Below is a small trained network, with its code and all its weights. Each question gives an input and a target symbol and asks what happens when units are switched off, that is, made to give their printed mean instead of their output.

import numpy as np


def w(rows, s, z=0):
    codes = np.array(rows[::2]) - 128.0
    scale = np.full(codes.shape[1], s)
    scale[-1] = z or s
    return codes * scale


def f(y):
    return np.maximum(y, 0)


def softmax(a):
    e = np.exp(a - a.max(-1, keepdims=True))
    return e / e.sum(-1, keepdims=True)


def log_softmax(a):
    a = a - a.max(-1, keepdims=True)
    return a - np.log(np.exp(a).sum(-1, keepdims=True))


def net(x, mask):
    ids = ['ΓΘΦΨαβεζλμπτ'.index(c) for c in x.split()]
    T = len(ids)
    res = E[ids] + P[:T]
    q, k, v = (res @ M[0].T for M in (Q, K, V))
    z = softmax(np.where(np.tri(T) > 0, q @ k.T / 4**0.5, -1e9)) @ v
    res = res + np.where(mask[0], z, O[0][:, -1]) @ O[0][:, :-1]
    y = f(res @ A[0][:, :-1].T + A[0][:, -1])
    res = res + np.where(mask[1:9], y, B[0][:, -1]) @ B[0][:, :-1]
    return log_softmax(res[-1] @ U[:, :-1].T + U[:, -1])


Q, K, V, O, A, B = {}, {}, {}, {}, {}, {}
E = w([
[185,139,157,201,138,86],'Γ',
[149,152,91,95,151,161],'Θ',
[112,72,102,149,133,141],'Φ',
[253,180,163,118,55,139],'Ψ',
[120,140,94,143,181,146],'α',
[100,89,80,108,151,169],'β',
[235,192,180,200,128,66],'ε',
[143,145,95,108,122,129],'ζ',
[126,101,100,152,125,115],'λ',
[137,157,107,182,196,93],'μ',
[173,149,103,81,93,154],'π',
[173,125,140,173,118,102],'τ',
],0.017)
P = w([
[164,58,134,155,132,188],'0',
[156,147,95,96,180,96],'1',
[50,176,115,150,119,165],'2',
[170,135,100,169,104,145],'3',
[130,134,150,95,141,93],'4',
[70,109,250,144,75,132],'5',
[178,141,103,189,92,131],'6',
[112,142,143,96,159,110],'7',
[73,172,142,169,138,234],'8',
[166,135,90,173,96,142],'9',
[131,145,162,103,156,118],'10',
[44,111,153,150,34,86],'11',
],0.017)
Q[0] = w([
[68,152,143,108,101,82],'head 1',
[72,125,249,94,155,148],'head 1',
[91,188,123,175,65,141],'head 1',
[129,81,168,86,107,70],'head 1',
],0.018)
K[0] = w([
[113,188,90,196,147,191],'head 1',
[19,248,124,113,59,88],'head 1',
[128,120,213,163,121,221],'head 1',
[121,197,33,181,68,131],'head 1',
],0.013)
V[0] = w([
[184,127,147,108,33,162],'head 1',
[190,204,94,51,77,74],'head 1',
[74,79,73,208,5,119],'head 1',
[199,145,175,233,191,48],'head 1',
],0.015)
O[0] = w([
[103,177,130,65,49,112,162],'head 1',
[160,75,127,55,70,199,2],'head 1',
[1,93,23,101,86,55,113],'head 1',
[174,10,202,191,92,103,243],'head 1',
],0.014,0.0082)
A[0] = w([
[198,144,122,26,198,26,253],'neuron 1',
[254,59,59,167,172,163,8],'neuron 2',
[53,220,142,193,88,236,92],'neuron 3',
[218,146,89,131,142,22,155],'neuron 4',
[111,82,105,197,103,137,46],'neuron 5',
[210,107,5,112,59,152,44],'neuron 6',
[249,48,69,44,238,126,156],'neuron 7',
[222,113,101,149,188,185,199],'neuron 8',
],0.0092,0.0027)
B[0] = w([
[135,20,127,108,183,106,161],'neuron 1',
[132,217,34,7,82,132,251],'neuron 2',
[163,157,202,52,197,110,189],'neuron 3',
[70,70,112,98,154,207,222],'neuron 4',
[169,129,108,81,111,173,207],'neuron 5',
[145,137,150,210,119,54,165],'neuron 6',
[35,11,176,129,176,90,197],'neuron 7',
[161,163,166,215,64,117,231],'neuron 8',
],0.011,0.017)
U = w([
[158,26,165,66,175,146,164],'Γ',
[120,57,201,174,139,131,194],'Θ',
[97,134,213,119,115,140,192],'Φ',
[149,144,254,206,176,127,116],'Ψ',
[110,165,164,195,107,39,46],'α',
[101,111,124,171,107,109,134],'β',
[171,160,127,251,144,160,185],'ε',
[178,121,133,92,197,152,63],'ζ',
[71,133,135,142,120,139,90],'λ',
[188,138,131,96,167,58,42],'μ',
[168,145,137,61,141,162,3],'π',
[169,170,95,101,139,168,138],'τ',
],0.0071,0.005)

Each question gives the input, a string of symbols that net reads in full, and the target symbol t.
The units are the heads (4 rows each of Q, K, V and O) and the neurons (one row each of A and B). Each row of codes is followed by its name. A weight is (code - 128) times the scale printed after its matrix; where a second scale follows, it is the last column's (O, A, B and U).
mask holds one flag per unit, heads first, then neurons. A switched-off unit (its flag False) gives its mean, the last column of its rows in O or B, instead of its output. The means were averaged over made-up inputs and are rounded, as every weight is.
A unit's drop is (log p(t) with every unit on - log p(t) with that unit switched off) / (log p(t) with every unit on - log p(t) with every unit switched off).
The circuit of an input: a set's keep is (log p(t) with only the set's units on - log p(t) with every unit switched off) / (log p(t) with every unit on - log p(t) with every unit switched off). Starting from all 9 units, units are removed one at a time, each time the one whose removal leaves the highest keep (on an exact tie, the one counted first), for as long as the keep stays at least 0.8.
units of the circuit, in order: the units of the circuit, biggest drop first
unit that matters most: the unit with the biggest drop
top k neurons: the k neurons with the biggest drops, biggest first
input β Ψ Φ λ, target ζ: top 3 neurons -> [neuron 3; neuron 8; neuron 4]
input π α Ψ Θ π, target Θ: unit that matters most -> neuron 7
input Φ Ψ α π, target λ: top 2 neurons -> [neuron 4; neuron 8]
input α ε Γ ζ, target ε: units of the circuit, in order -> [head 1; neuron 7]
input α α α Θ α β α λ Γ Γ, target ε: units of the circuit, in order -> [head 1; neuron 7]
input π ζ Γ μ α Ψ μ α λ, target Φ: units of the circuit, in order -> [head 1; neuron 2]
input α α α π β ε μ Γ ε, target Γ: top 2 neurons -> [neuron 5; neuron 8]
input Γ α α α, target Γ: units of the circuit, in order -> [head 1; neuron 8; neuron 5]
input α ε Ψ α μ, target Γ: units of the circuit, in order -> [neuron 7; head 1]
input Ψ Γ β α, target α: top 3 neurons -> [neuron 6; neuron 4; neuron 2]
input Γ α α α β α α μ ε α α, target Ψ: top 4 neurons -> [neuron 8; neuron 7; neuron 5; neuron 4]
input λ α α Ψ β μ Θ Ψ Ψ Φ, target β: top 2 neurons -> [neuron 2; neuron 3]
input λ Φ μ Γ ε π λ Ψ β Γ, target β: units of the circuit, in order -> [head 1; neuron 4]
input Ψ α α μ τ Φ π β α Ψ, target α: units of the circuit, in order -> [neuron 6; head 1]
input ε Γ β α β Θ α, target π: unit that matters most -> neuron 2
input β Ψ τ Γ ε Ψ ζ α β μ, target ζ: top 2 neurons -> [neuron 3; neuron 4]
input Γ λ α τ τ Ψ Γ λ α α α Φ, target Ψ: top 2 neurons -> [neuron 2; neuron 3]
input Γ α α α α Γ Φ, target Γ: top 3 neurons -> [neuron 5; neuron 8; neuron 4]
input α α ζ, target Ψ: units of the circuit, in order -> [neuron 2; head 1]
input α α ζ α α μ Ψ Ψ μ Θ Γ, target Γ: top 2 neurons -> [neuron 1; neuron 6]
input π Γ Ψ α Γ ε α Γ Φ α μ, target Γ: unit that matters most -> neuron 2
